Here is a tiny trained network, its code and every weight. The questions are about switching its units off for an input and a target symbol, where a switched-off unit gives its printed mean instead of its output.

import numpy as np


def w(rows, s, z=0):
    codes = np.array(rows[::2]) - 128.0
    scale = np.full(codes.shape[1], s)
    scale[-1] = z or s
    return codes * scale


def f(y):
    return y / 2 * (1 + np.tanh(0.7978845608 * (y + 0.044715 * y**3)))


def softmax(a):
    e = np.exp(a - a.max(-1, keepdims=True))
    return e / e.sum(-1, keepdims=True)


def log_softmax(a):
    a = a - a.max(-1, keepdims=True)
    return a - np.log(np.exp(a).sum(-1, keepdims=True))


def net(x, mask):
    ids = ['ΘΣΦαγδεζηλμξπτψω'.index(c) for c in x.split()]
    T = len(ids)
    res = E[ids] + P[:T]
    u = 0
    for l in range(3):
        q, k, v = (res @ M[l].T for M in (Q, K, V))
        z = softmax(np.where(np.tri(T) > 0, q @ k.T / 3**0.5, -1e9)) @ v
        res = res + np.where(mask[u], z, O[l][:, -1]) @ O[l][:, :-1]
        u += 1
        y = f(res @ A[l][:, :-1].T + A[l][:, -1])
        res = res + np.where(mask[u : u + 4], y, B[l][:, -1]) @ B[l][:, :-1]
        u += 4
    return log_softmax(res[-1] @ U[:, :-1].T + U[:, -1])


Q, K, V, O, A, B = {}, {}, {}, {}, {}, {}
E = w([
[230,32,91],'Θ',
[98,169,100],'Σ',
[96,170,101],'Φ',
[101,169,98],'α',
[99,168,96],'γ',
[102,168,97],'δ',
[103,165,94],'ε',
[107,165,94],'ζ',
[126,153,85],'η',
[124,154,88],'λ',
[152,122,61],'μ',
[116,173,167],'ξ',
[88,192,185],'π',
[149,172,250],'τ',
[171,55,16],'ψ',
[199,66,202],'ω',
],0.015)
P = w([
[211,188,139],'0',
[216,181,127],'1',
[213,173,122],'2',
[197,166,123],'3',
[179,157,124],'4',
[157,149,124],'5',
[135,139,122],'6',
[111,128,121],'7',
[85,118,115],'8',
[53,104,111],'9',
[30,96,105],'10',
[2,83,98],'11',
],0.0098)
Q[0] = w([
[56,182,4],'0.h1',
[128,151,105],'0.h1',
[111,125,122],'0.h1',
],0.024)
K[0] = w([
[45,5,144],'0.h1',
[91,90,126],'0.h1',
[139,131,140],'0.h1',
],0.022)
V[0] = w([
[108,7,151],'0.h1',
[96,109,136],'0.h1',
[129,124,158],'0.h1',
],0.012)
O[0] = w([
[255,191,167,1],'0.h1',
[168,119,140,75],'0.h1',
[166,125,98,96],'0.h1',
],0.0096,0.0054)
A[0] = w([
[95,28,166,193],'0.n1',
[217,163,170,2],'0.n2',
[134,155,50,140],'0.n3',
[197,245,119,175],'0.n4',
],0.011,0.0023)
B[0] = w([
[251,203,153,253],'0.n1',
[155,174,102,131],'0.n2',
[85,141,91,250],'0.n3',
[51,42,118,198],'0.n4',
],0.013,0.0034)
Q[1] = w([
[120,249,104],'1.h1',
[3,183,216],'1.h1',
[121,19,117],'1.h1',
],0.0064)
K[1] = w([
[112,212,161],'1.h1',
[2,162,215],'1.h1',
[118,119,51],'1.h1',
],0.0069)
V[1] = w([
[195,255,101],'1.h1',
[93,187,163],'1.h1',
[123,126,160],'1.h1',
],0.0076)
O[1] = w([
[2,43,88,142],'1.h1',
[231,30,27,254],'1.h1',
[74,60,20,25],'1.h1',
],0.0035,0.0012)
A[1] = w([
[191,213,138,251],'1.n1',
[202,109,124,94],'1.n2',
[107,123,226,227],'1.n3',
[177,34,254,76],'1.n4',
],0.014,0.0028)
B[1] = w([
[118,77,119,254],'1.n1',
[174,109,249,171],'1.n2',
[104,58,112,202],'1.n3',
[105,223,56,219],'1.n4',
],0.02,0.0026)
Q[2] = w([
[31,75,107],'2.h1',
[160,219,190],'2.h1',
[177,255,133],'2.h1',
],0.013)
K[2] = w([
[166,4,130],'2.h1',
[96,166,100],'2.h1',
[17,246,119],'2.h1',
],0.013)
V[2] = w([
[10,218,249],'2.h1',
[189,197,110],'2.h1',
[148,146,34],'2.h1',
],0.013)
O[2] = w([
[7,149,164,3],'2.h1',
[235,179,124,29],'2.h1',
[155,133,65,239],'2.h1',
],0.02,0.0036)
A[2] = w([
[214,145,96,148],'2.n1',
[185,241,63,61],'2.n2',
[123,255,119,253],'2.n3',
[188,111,168,73],'2.n4',
],0.0083,0.0025)
B[2] = w([
[53,84,250,241],'2.n1',
[208,118,74,254],'2.n2',
[156,239,219,196],'2.n3',
[77,207,24,180],'2.n4',
],0.017,0.0071)
U = w([
[119,167,127,91],'Θ',
[126,128,169,189],'Σ',
[116,158,170,2],'Φ',
[77,123,128,175],'α',
[115,170,132,26],'γ',
[181,147,94,195],'δ',
[140,178,80,149],'ε',
[118,136,177,149],'ζ',
[113,157,155,36],'η',
[99,72,55,89],'λ',
[117,163,149,33],'μ',
[182,152,245,163],'ξ',
[158,52,185,204],'π',
[142,173,88,199],'τ',
[116,137,210,224],'ψ',
[47,111,136,59],'ω',
],0.012,0.0045)

Each question gives the input, a string of symbols that net reads in full, and the target symbol t.
The units are the heads (3 rows each of Q, K, V and O) and the neurons (one row each of A and B). Each row of codes is followed by its name. A weight is (code - 128) times the scale printed after its matrix; where a second scale follows, it is the last column's (O, A, B and U).
mask holds one flag per unit, layer by layer, with each layer's heads first. A switched-off unit (its flag False) gives its mean, the last column of its rows in O or B, instead of its output. The means were averaged over made-up inputs and are rounded, as every weight is.
A unit's drop is (log p(t) with every unit on - log p(t) with that unit switched off) / (log p(t) with every unit on - log p(t) with every unit switched off).
The circuit of an input: a set's keep is (log p(t) with only the set's units on - log p(t) with every unit switched off) / (log p(t) with every unit on - log p(t) with every unit switched off). Starting from the 12 units with the biggest drops (on a tie, the unit counted first), units are removed one at a time, each time the one whose removal leaves the highest keep (on an exact tie, the one counted first), for as long as the keep stays at least 0.8.
units of the circuit, in order: the units of the circuit, biggest drop first
most important unit: the unit with the biggest drop
k most important neurons: the k neurons with the biggest drops, biggest first
top k neurons in layer l: the k neurons of layer l with the biggest drops, biggest first
input η η ζ τ λ δ, target λ: top neuron in layer 1 -> [1.n2]
input τ ξ δ ω η ψ τ, target π: units of the circuit, in order -> [1.n3; 2.h1]
input π ψ τ ξ τ λ η η τ λ η, target λ: 2 most important neurons -> [1.n3; 1.n1]
input ξ ψ Φ ψ δ η π ψ τ δ γ τ, target λ: 2 most important neurons -> [0.n4; 0.n1]
input π η ζ, target ω: 4 most important neurons -> [1.n4; 0.n3; 0.n1; 2.n2]
input ε α η ε τ δ δ η η ξ π η, target ω: 3 most important neurons -> [1.n4; 2.n2; 0.n3]
input π η δ α η ψ δ ψ η, target π: units of the circuit, in order -> [2.n1; 2.h1]
input γ γ ξ ω ξ, target ξ: 2 most important neurons -> [0.n1; 1.n1]
input π ζ Φ π ε, target ω: units of the circuit, in order -> [2.h1; 0.n1]
input ζ π μ, target ω: units of the circuit, in order -> [0.n3; 1.n3; 2.h1; 0.n1]
input γ ε Φ ε ω, target ξ: units of the circuit, in order -> [1.n4; 2.n3]
input γ ε τ ψ Φ δ ζ Φ ψ τ, target π: 2 most important neurons -> [1.n3; 1.n1]
input ζ γ τ τ Σ λ ψ λ, target π: 2 most important neurons -> [2.n1; 1.n4]
input τ λ Φ ξ μ δ ζ ψ ε, target π: units of the circuit, in order -> [2.n1; 2.h1]
input Φ ψ π τ τ γ, target λ: 3 most important neurons -> [1.n3; 1.n1; 0.n1]
input γ π η ξ ζ δ ε η ε η η, target ε: most important unit -> 0.h1
input μ η δ η π α η, target ω: units of the circuit, in order -> [2.h1; 0.n1; 1.n3]
input ξ δ ω π, target ξ: top 2 neurons in layer 2 -> [2.n3; 2.n4]
input τ δ τ μ λ λ π ζ γ π π, target ω: units of the circuit, in order -> [2.h1; 1.n3]
input λ ξ ξ α ψ λ γ, target π: top 2 neurons in layer 0 -> [0.n4; 0.n1]
input ω γ ψ μ δ α η α α μ, target δ: units of the circuit, in order -> [2.h1]
input ψ λ α ω Σ, target ξ: 2 most important neurons -> [1.n1; 1.n3]
input π μ λ τ η λ, target λ: 3 most important neurons -> [0.n1; 0.n4; 1.n2]
input μ τ γ, target λ: top 2 neurons in layer 0 -> [0.n1; 0.n3]
input π τ μ η ζ μ ω α μ, target ξ: units of the circuit, in order -> [0.h1; 1.n2; 2.h1; 0.n1]
input τ η η γ μ γ δ γ η α λ π, target ω: 3 most important neurons -> [1.n3; 1.n4; 0.n3]
input ζ ψ α η, target π: top 2 neurons in layer 1 -> [1.n4; 1.n2]
